Below is a small trained network, with its code and all its weights. Each question gives an input and a class and asks what happens when units are switched off, that is, made to give their printed mean instead of their output.

import numpy as np


def w(rows, s, z=0):
    codes = np.array(rows[::2]) - 128.0
    scale = np.full(codes.shape[1], s)
    scale[-1] = z or s
    return codes * scale


def f(y):
    return np.maximum(y, 0)


def log_softmax(a):
    a = a - a.max(-1, keepdims=True)
    return a - np.log(np.exp(a).sum(-1, keepdims=True))


def net(x, mask):
    res = np.array(x, float).reshape(1, 5) / 4 @ E
    y = f(res @ A[0][:, :-1].T + A[0][:, -1])
    res = res + np.where(mask, y, B[0][:, -1]) @ B[0][:, :-1]
    return log_softmax(res[-1] @ U[:, :-1].T + U[:, -1])


A, B = {}, {}
E = w([
[135,86,125,16,34],'x0',
[126,128,128,126,130],'x1',
[159,102,152,214,2],'x2',
[234,139,77,129,99],'x3',
[163,187,199,97,164],'x4',
],0.0089)
A[0] = w([
[106,111,132,10,91,79],'neuron 1',
[70,107,49,134,104,78],'neuron 2',
[92,108,46,139,125,106],'neuron 3',
[75,121,181,160,76,135],'neuron 4',
[4,130,149,94,141,55],'neuron 5',
[86,139,77,57,186,123],'neuron 6',
[112,152,90,173,204,140],'neuron 7',
[128,132,108,76,96,3],'neuron 8',
[192,160,45,90,136,88],'neuron 9',
[160,181,221,94,124,142],'neuron 10',
],0.016,0.0053)
B[0] = w([
[147,218,191,168,145,247],'neuron 1',
[38,138,141,76,160,195],'neuron 2',
[85,172,123,71,148,189],'neuron 3',
[175,150,70,115,88,210],'neuron 4',
[216,111,57,143,196,236],'neuron 5',
[85,77,106,133,7,254],'neuron 6',
[156,207,182,135,119,244],'neuron 7',
[150,188,132,172,136,164],'neuron 8',
[186,103,56,136,172,197],'neuron 9',
[44,157,62,54,140,232],'neuron 10',
],0.019,0.01)
U = w([
[109,193,179,184,125,120],'0',
[100,102,96,132,17,184],'1',
[169,96,65,117,201,81],'2',
[39,126,142,28,183,75],'3',
[109,134,132,112,112,255],'4',
[90,86,159,132,92,122],'5',
[116,67,255,154,150,80],'6',
],0.0092,0.0079)

Each question gives the input, the list of numbers given to net, and the class t.
The units are the neurons (one row each of A and B). Each row of codes is followed by its name. A weight is (code - 128) times the scale printed after its matrix; where a second scale follows, it is the last column's (A, B and U).
mask holds one flag per neuron, in row order. A switched-off neuron (its flag False) gives its mean, the last column of its row in B, instead of its output. The means were averaged over made-up inputs and are rounded, as every weight is.
A unit's drop is (log p(t) with every unit on - log p(t) with that unit switched off) / (log p(t) with every unit on - log p(t) with every unit switched off).
The circuit of an input: a set's keep is (log p(t) with only the set's units on - log p(t) with every unit switched off) / (log p(t) with every unit on - log p(t) with every unit switched off). Starting from all 10 units, units are removed one at a time, each time the one whose removal leaves the highest keep (on an exact tie, the one counted first), for as long as the keep stays at least 0.8.
circuit, biggest first: the units of the circuit, biggest drop first
most important unit: the unit with the biggest drop
top k neurons: the k neurons with the biggest drops, biggest first
drop when u is switched off: that unit's drop, to one decimal
input [0,-8,1,8,5], class 2: circuit, biggest first -> neuron 9
input [-6,1,7,-2,8], class 3: top 4 neurons -> neuron 10; neuron 6; neuron 1; neuron 5
input [7,6,5,0,4], class 0: top 2 neurons -> neuron 1; neuron 6
input [-4,-1,-2,5,-7], class 3: circuit, biggest first -> neuron 3; neuron 2
input [3,-6,6,-7,-5], class 2: circuit, biggest first -> neuron 6; neuron 5
input [8,2,1,6,5], class 0: top 3 neurons -> neuron 1; neuron 5; neuron 8
input [3,2,-4,-3,-4], class 1: top 4 neurons -> neuron 6; neuron 10; neuron 7; neuron 9
input [5,3,-5,0,-5], class 0: top 4 neurons -> neuron 1; neuron 10; neuron 8; neuron 4
input [-7,4,6,-8,4], class 2: circuit, biggest first -> neuron 6; neuron 1
input [-3,2,-4,-2,-2], class 1: top 2 neurons -> neuron 6; neuron 1
input [7,1,-8,-3,2], class 1: top 2 neurons -> neuron 6; neuron 7
input [6,-4,6,5,-7], class 3: top 2 neurons -> neuron 2; neuron 6
input [-2,2,4,0,-5], class 3: top 2 neurons -> neuron 6; neuron 2
input [7,-5,4,-6,2], class 0: top 2 neurons -> neuron 1; neuron 6
input [-1,2,5,8,-6], class 2: circuit, biggest first -> neuron 6
input [6,-6,5,-6,-6], class 0: top 2 neurons -> neuron 1; neuron 10
input [-3,2,5,-3,-8], class 3: top 3 neurons -> neuron 2; neuron 6; neuron 3
input [-7,2,7,-8,6], class 2: circuit, biggest first -> neuron 6; neuron 1
input [-6,-5,8,-8,-2], class 1: drop when neuron 6 is switched off -> -0.3
input [1,-2,-3,6,-5], class 2: drop when neuron 5 is switched off -> -0.2
input [-6,-5,8,-6,-3], class 1: most important unit -> neuron 4
input [6,2,-7,-2,-2], class 1: drop when neuron 6 is switched off -> 4.4
